Small tables with named rows and columns. After each table, cells are looked up by row and column.

Voda:
	Kibef	Nade	Maruv	Konuvef	Niben
Bif	-0.420	-0.363	-0.439	-0.089	-0.241
Kerolob	-0.221	-0.071	-0.077	-0.589	-0.264
Gad	-0.384	0.051	-0.332	-0.185	-0.512
Sepel	-0.244	-0.197	-0.638	0.602	-0.876
Fedap	-0.423	-0.171	-0.214	-0.717	-0.086
Rogel	-0.752	-0.161	-0.512	-0.849	0.127
Vomoteg	-0.305	-0.664	-0.861	-0.536	-0.351
Sodek	-0.279	-0.166	-0.346	-0.202	-0.746
Nibov	-0.437	-0.196	0.178	-0.750	-0.262
Numup	-0.270	-0.132	-0.281	0.140	-0.251
Bag	-0.348	-0.136	-0.523	0.072	-0.430
Keseto	-0.441	-0.153	-0.332	0.118	0.021
Ven	-0.221	-0.414	-0.350	-0.270	-0.160

Kerolob, Nade: -0.071
Fedap, Niben: -0.086
Nibov, Maruv: 0.178
Gad, Konuvef: -0.185
Sepel, Nade: -0.197
Numup, Kibef: -0.270
Ven, Niben: -0.160
Vomoteg, Kibef: -0.305
Rogel, Niben: 0.127
Fedap, Konuvef: -0.717
Row with the largest Niben: Rogel

Talanun:
,Les,Tuv,Kapadu,Tus,Dar,Kiteza,Nad
Numi,48,51,59,43,65,58,48
Nibelu,70,29,15,81,38,44,96
Vitikeb,52,38,54,48,57,62,60
Sevutu,59,49,47,66,49,49,56

What is the Nad of Sevutu in Talanun? 56
What is the Kapadu of Numi in Talanun? 59
What is the Kapadu of Nibelu in Talanun? 15
What is the Tuv of Nibelu in Talanun? 29
What is the Dar of Vitikeb in Talanun? 57
What is the Tus of Numi in Talanun? 43
What is the Dar of Sevutu in Talanun? 49
What is the Nad of Vitikeb in Talanun? 60
What is the Kiteza of Vitikeb in Talanun? 62
What is the Nad of Nibelu in Talanun? 96
What is the Kiteza of Sevutu in Talanun? 49
What is the Nad of Numi in Talanun? 48
What is the Kiteza of Numi in Talanun? 58
What is the Tus of Vitikeb in Talanun? 48
What is the Les of Numi in Talanun? 48
What is the Kiteza of Nibelu in Talanun? 44
What is the Les of Nibelu in Talanun? 70
What is the Tus of Sevutu in Talanun? 66
What is the Tuv of Numi in Talanun? 51

Nisuke =
           Rafo     Mun    Nisi    Kedu  Nizilos     Vur
Kedek    -30105   68218  -33984   19238    -1483  -56078
Dif      -22053    3799   24744  -48993    14928  -11449
Veg      -23392   10913   -3816  -13004   -18392  -28682
Nutipop  -15169   22561  -19875   10622    16524  -20449
Ledide   -11016  -44508  -36548    9246    -2920   -8487
Guvo       8997     188   17038    8647   -34772   -9288
Pabogo    -4713   10632    6118  -19120   -26659   31959
Gesi      -9370   13757    6054  -21678   -14574    3744
Ritel     -9373   -2101   17954  -13163     2202   23257
Vul        1886  -22923  -40286   -6897    -6216   14829
Luk       19433  -11721     325    7914   -62922   30862
Vikeg     -6416    2315   19940  -52947    16166  -11052
Deduko   -48890  -13577  -11500   -9137   -15261     620
Vozozin  -52050   -4680   -2291  -21583    -1739   -6259

Veg, Nisi => -3816
Vikeg, Vur => -11052
Ritel, Nisi => 17954
Vozozin, Nisi => -2291
Guvo, Nisi => 17038
Vikeg, Kedu => -52947
Deduko, Mun => -13577
Gesi, Vur => 3744
Veg, Mun => 10913
Vozozin, Mun => -4680
Vozozin, Kedu => -21583
Gesi, Kedu => -21678
Pabogo, Vur => 31959
Row with the largest Vur: Pabogo

Table Lilimu
,Pid,Kudozov,Romol,Mesin,Seg,Veb,Ret,Loneka,Nunara,Maluf
Lileta,150,106,125,160,126,145,166,134,110,135
Dades,156,98,122,167,125,148,176,135,104,136
Vanurek,130,143,144,139,125,129,124,129,139,147
Lut,89,114,173,148,124,87,172,129,181,133
Zuno,162,88,118,177,122,151,187,136,93,136
Dekomid,130,152,149,142,120,127,118,126,143,157
Suti,133,134,135,134,133,133,135,134,134,136
Barobu,94,204,159,70,150,107,54,130,197,131

Romol of Dekomid: 149
Nunara of Lut: 181
Ret of Vanurek: 124
Kudozov of Vanurek: 143
Pid of Suti: 133
Seg of Dekomid: 120
Kudozov of Suti: 134
Maluf of Vanurek: 147
Romol of Lileta: 125
Kudozov of Dekomid: 152
Veb of Barobu: 107

Pokimir
|  | Kir | Nomup | Vodalad | Pubamil | Lepize | Bapesas | Lotug | Zonis | Pil |
|---|---|---|---|---|---|---|---|---|---|
| Nas | 39 | 52 | 16 | 34 | 47 | 62 | 49 | 50 | 47 |
| Pak | 63 | 49 | 50 | 38 | 48 | 64 | 48 | 49 | 58 |
| Gisi | 47 | 58 | 73 | 40 | 81 | 50 | 48 | 48 | 58 |

Pak, Lepize => 48
Nas, Lotug => 49
Pak, Vodalad => 50
Nas, Bapesas => 62
Gisi, Pubamil => 40
Nas, Lepize => 47
Nas, Nomup => 52
Gisi, Vodalad => 73
Which row has the largest Bapesas? Pak

Tup =
	Vimis	Gosi	Met
Gipo	77.60	53.95	34.63
Nek	76.78	17.64	14.57
Fuv	75.59	55.76	41.51
Zorodo	78.05	53.45	52.47
Lov	44.79	2.36	39.15

Gosi of Gipo is 53.95
Gosi of Fuv is 55.76
Vimis of Gipo is 77.60
Met of Lov is 39.15
Met of Gipo is 34.63
Vimis of Fuv is 75.59
Gosi of Nek is 17.64
Vimis of Nek is 76.78
Met of Fuv is 41.51
Which row has the largest Vimis? Zorodo

Lenulo =
columns: Gonamod, Lozi, Sonu, Zum
Bon: [-4.9, 5.8, 2.5, -0.7]
Kiz: [-6.9, 1.3, -1.1, -3.6]
Gali: [-5.3, 1.8, -0.3, -1.7]
Sugodu: [-7.8, 3.6, 1.3, -2.8]
Rig: [-4.4, 2.2, 0.9, 0.1]
Vome: [-3.1, 4.2, -0.9, -2.5]
Mikofo: [-5.7, 2.1, -0.1, -1.9]
Minubi: [-4.8, 0.1, -2.1, -2.6]
Gugok: [-5.0, 3.9, 1.0, -1.3]
Kofe: [-5.4, 3.1, 2.4, 0.6]
Gozofo: [-1.1, 2.5, -1.0, 0.1]
Galopab: [-6.7, 0.7, 0.4, -1.2]

Kofe, Zum => 0.6
Sugodu, Lozi => 3.6
Gali, Zum => -1.7
Gugok, Sonu => 1.0
Rig, Zum => 0.1
Kofe, Gonamod => -5.4
Rig, Gonamod => -4.4
Sugodu, Zum => -2.8
Minubi, Lozi => 0.1
Vome, Lozi => 4.2
Mikofo, Zum => -1.9
Galopab, Lozi => 0.7
Gozofo, Gonamod => -1.1
Row with the largest Gonamod: Gozofo

Table Zet
,Zagut,Niz
Sagabu,12.4,40.1
Kibotu,20.8,82.9
Vifif,72.9,87.2
Rav,47.1,10.9

Rav, Niz: 10.9
Sagabu, Zagut: 12.4
Kibotu, Zagut: 20.8
Rav, Zagut: 47.1
Vifif, Zagut: 72.9
Kibotu, Niz: 82.9
Vifif, Niz: 87.2
Row with the largest Zagut: Vifif

Table Diraku
         Sidup  Boforol  Valom  Dinomu  Repemu  Tozev  Nevilet  Guv
Segekan    519      372    288     405     314    340      717  308
Mezav      519      380    268     414     337    349      546  485
Givopa     519      377    288     434     340    340      484  481
Gen        553      345    356     503     337    210      594  305
Radel      519      372    356     444     337    293      594  313
Tikof      519      372    243     387     330    370      627  398
Zilob      634      369    239     568     337    154      482  521
Libut      545      372    138     348     265    354      755  396
Digun      510      372    381     424     351    340      537  379
Rodaf      519      372    288     402     337    374      594  397
Ruguf      519      372    292     414     337    340      634  343
Famor      519      372    327     414     337    340      594  341

Segekan, Guv => 308
Rodaf, Boforol => 372
Givopa, Repemu => 340
Rodaf, Guv => 397
Libut, Sidup => 545
Libut, Nevilet => 755
Zilob, Repemu => 337
Digun, Nevilet => 537
Famor, Nevilet => 594
Famor, Tozev => 340
Gen, Nevilet => 594
Ruguf, Dinomu => 414
Digun, Tozev => 340
Segekan, Dinomu => 405
Mezav, Dinomu => 414

